Below is a small trained network, with its code and all its weights. Each question gives an input and a class and asks what happens when units are switched off, that is, made to give their printed mean instead of their output.

import numpy as np


def w(rows, s, z=0):
    codes = np.array(rows[::2]) - 128.0
    scale = np.full(codes.shape[1], s)
    scale[-1] = z or s
    return codes * scale


def norm(h):
    return h / np.sqrt((h * h).mean(-1, keepdims=True) + 1e-5)


def f(y):
    return np.maximum(y, 0)


def log_softmax(a):
    a = a - a.max(-1, keepdims=True)
    return a - np.log(np.exp(a).sum(-1, keepdims=True))


def net(x, mask):
    res = np.array(x, float).reshape(1, 4) / 4 @ E
    u = 0
    for l in range(2):
        y = f(norm(res) @ A[l][:, :-1].T + A[l][:, -1])
        res = res + np.where(mask[u : u + 7], y, B[l][:, -1]) @ B[l][:, :-1]
        u += 7
    return log_softmax(norm(res)[-1] @ U[:, :-1].T + U[:, -1])


A, B = {}, {}
E = w([
[137,86,220,145,96,108,176,23,99],'x0',
[216,73,141,173,55,48,170,130,136],'x1',
[59,207,78,170,95,68,170,117,135],'x2',
[109,157,139,210,144,200,162,152,6],'x3',
],0.011)
A[0] = w([
[122,59,213,122,172,177,130,139,2,132],'0.n0',
[163,23,172,75,102,126,160,63,178,153],'0.n1',
[30,179,152,193,145,135,155,13,35,3],'0.n2',
[170,115,129,77,33,26,171,49,154,53],'0.n3',
[67,170,131,98,27,85,162,182,245,32],'0.n4',
[134,152,113,62,170,167,113,110,224,83],'0.n5',
[191,58,245,156,91,60,242,54,130,38],'0.n6',
],0.0081,0.0055)
B[0] = w([
[179,144,99,158,159,176,112,130,151,238],'0.n0',
[158,134,106,129,55,128,130,172,145,239],'0.n1',
[53,209,145,164,102,173,253,99,160,215],'0.n2',
[170,62,128,147,145,69,120,43,175,226],'0.n3',
[167,103,84,161,212,160,101,88,97,195],'0.n4',
[97,118,134,133,178,128,164,193,161,192],'0.n5',
[107,140,180,52,111,116,154,165,87,255],'0.n6',
],0.013,0.0078)
A[1] = w([
[42,204,96,25,169,83,18,127,137,75],'1.n0',
[166,120,94,123,137,116,61,113,235,149],'1.n1',
[85,144,76,173,233,181,159,189,173,163],'1.n2',
[185,178,116,198,148,164,157,162,2,138],'1.n3',
[22,163,159,140,114,211,150,68,10,118],'1.n4',
[104,185,47,235,80,32,142,172,3,80],'1.n5',
[137,34,229,110,14,45,145,86,129,2],'1.n6',
],0.0082,0.004)
B[1] = w([
[94,104,166,103,155,139,167,129,98,164],'1.n0',
[55,110,157,173,111,142,162,74,162,195],'1.n1',
[129,131,174,92,98,94,133,141,49,248],'1.n2',
[122,134,89,155,148,132,49,81,109,202],'1.n3',
[136,150,165,222,101,135,222,106,218,197],'1.n4',
[121,184,82,92,8,106,11,111,241,172],'1.n5',
[178,194,89,47,108,46,168,148,23,200],'1.n6',
],0.012,0.011)
U = w([
[126,175,54,122,63,93,14,122,149,100],'0',
[43,119,173,37,225,158,150,209,84,130],'1',
[211,112,116,200,207,250,47,151,23,90],'2',
[148,35,81,174,187,56,151,34,220,165],'3',
[104,244,151,223,83,201,233,94,116,242],'4',
[129,24,169,98,107,166,144,187,217,3],'5',
[217,119,131,2,73,27,182,108,79,128],'6',
],0.017,0.0038)

Each question gives the input, the list of numbers given to net, and the class t.
The units are the neurons (one row each of A and B). Each row of codes is followed by its name. A weight is (code - 128) times the scale printed after its matrix; where a second scale follows, it is the last column's (A, B and U).
mask holds one flag per neuron, layer by layer. A switched-off neuron (its flag False) gives its mean, the last column of its row in B, instead of its output. The means were averaged over made-up inputs and are rounded, as every weight is.
A unit's drop is (log p(t) with every unit on - log p(t) with that unit switched off) / (log p(t) with every unit on - log p(t) with every unit switched off).
The circuit of an input: a set's keep is (log p(t) with only the set's units on - log p(t) with every unit switched off) / (log p(t) with every unit on - log p(t) with every unit switched off). Starting from the 12 units with the biggest drops (on a tie, the unit counted first), units are removed one at a time, each time the one whose removal leaves the highest keep (on an exact tie, the one counted first), for as long as the keep stays at least 0.8.
circuit, biggest first: the units of the circuit, biggest drop first
unit that matters most: the unit with the biggest drop
top k neurons: the k neurons with the biggest drops, biggest first
k most important neurons of layer l: the k neurons of layer l with the biggest drops, biggest first
drop of u: that unit's drop, to one decimal
input [-4,0,3,-4], class 1: top 3 neurons	0.n3; 1.n2; 0.n5
input [4,-6,-6,-8], class 5: unit that matters most	0.n5
input [0,3,-1,3], class 2: circuit, biggest first	0.n2; 0.n0
input [-1,-4,3,-8], class 3: top 4 neurons	0.n6; 1.n1; 0.n4; 1.n6
input [-8,-7,8,0], class 1: circuit, biggest first	1.n0; 0.n2
input [0,-4,-8,-2], class 5: 3 most important neurons of layer 1	1.n6; 1.n3; 1.n1
input [4,-8,-5,-6], class 1: 2 most important neurons of layer 1	1.n4; 1.n5
input [8,0,8,-2], class 6: 2 most important neurons of layer 0	0.n3; 0.n6
input [8,-2,-8,1], class 2: 2 most important neurons of layer 0	0.n0; 0.n3
input [-1,-6,-8,-7], class 1: top 3 neurons	0.n5; 0.n3; 1.n4
input [7,0,2,0], class 6: top 3 neurons	0.n3; 1.n6; 0.n6
input [1,-5,-6,-4], class 1: 3 most important neurons of layer 1	1.n4; 1.n5; 1.n2
input [-5,5,8,-3], class 3: top 2 neurons	0.n3; 0.n4
input [3,-7,-1,-2], class 1: circuit, biggest first	0.n5
input [-1,8,5,4], class 0: 2 most important neurons of layer 1	1.n5; 1.n2
input [-4,7,-1,-4], class 3: top 3 neurons	0.n4; 1.n2; 1.n1
input [-5,-2,6,1], class 0: top 2 neurons	1.n5; 0.n2
input [-1,-3,-8,-3], class 5: 2 most important neurons of layer 1	1.n6; 1.n1
input [-4,-3,-5,-6], class 1: top 2 neurons	0.n3; 0.n5
input [-4,3,0,7], class 0: circuit, biggest first	1.n5
input [6,-6,-5,-3], class 5: 2 most important neurons of layer 0	0.n1; 0.n2
input [0,0,-5,1], class 2: drop of 0.n2	0.0
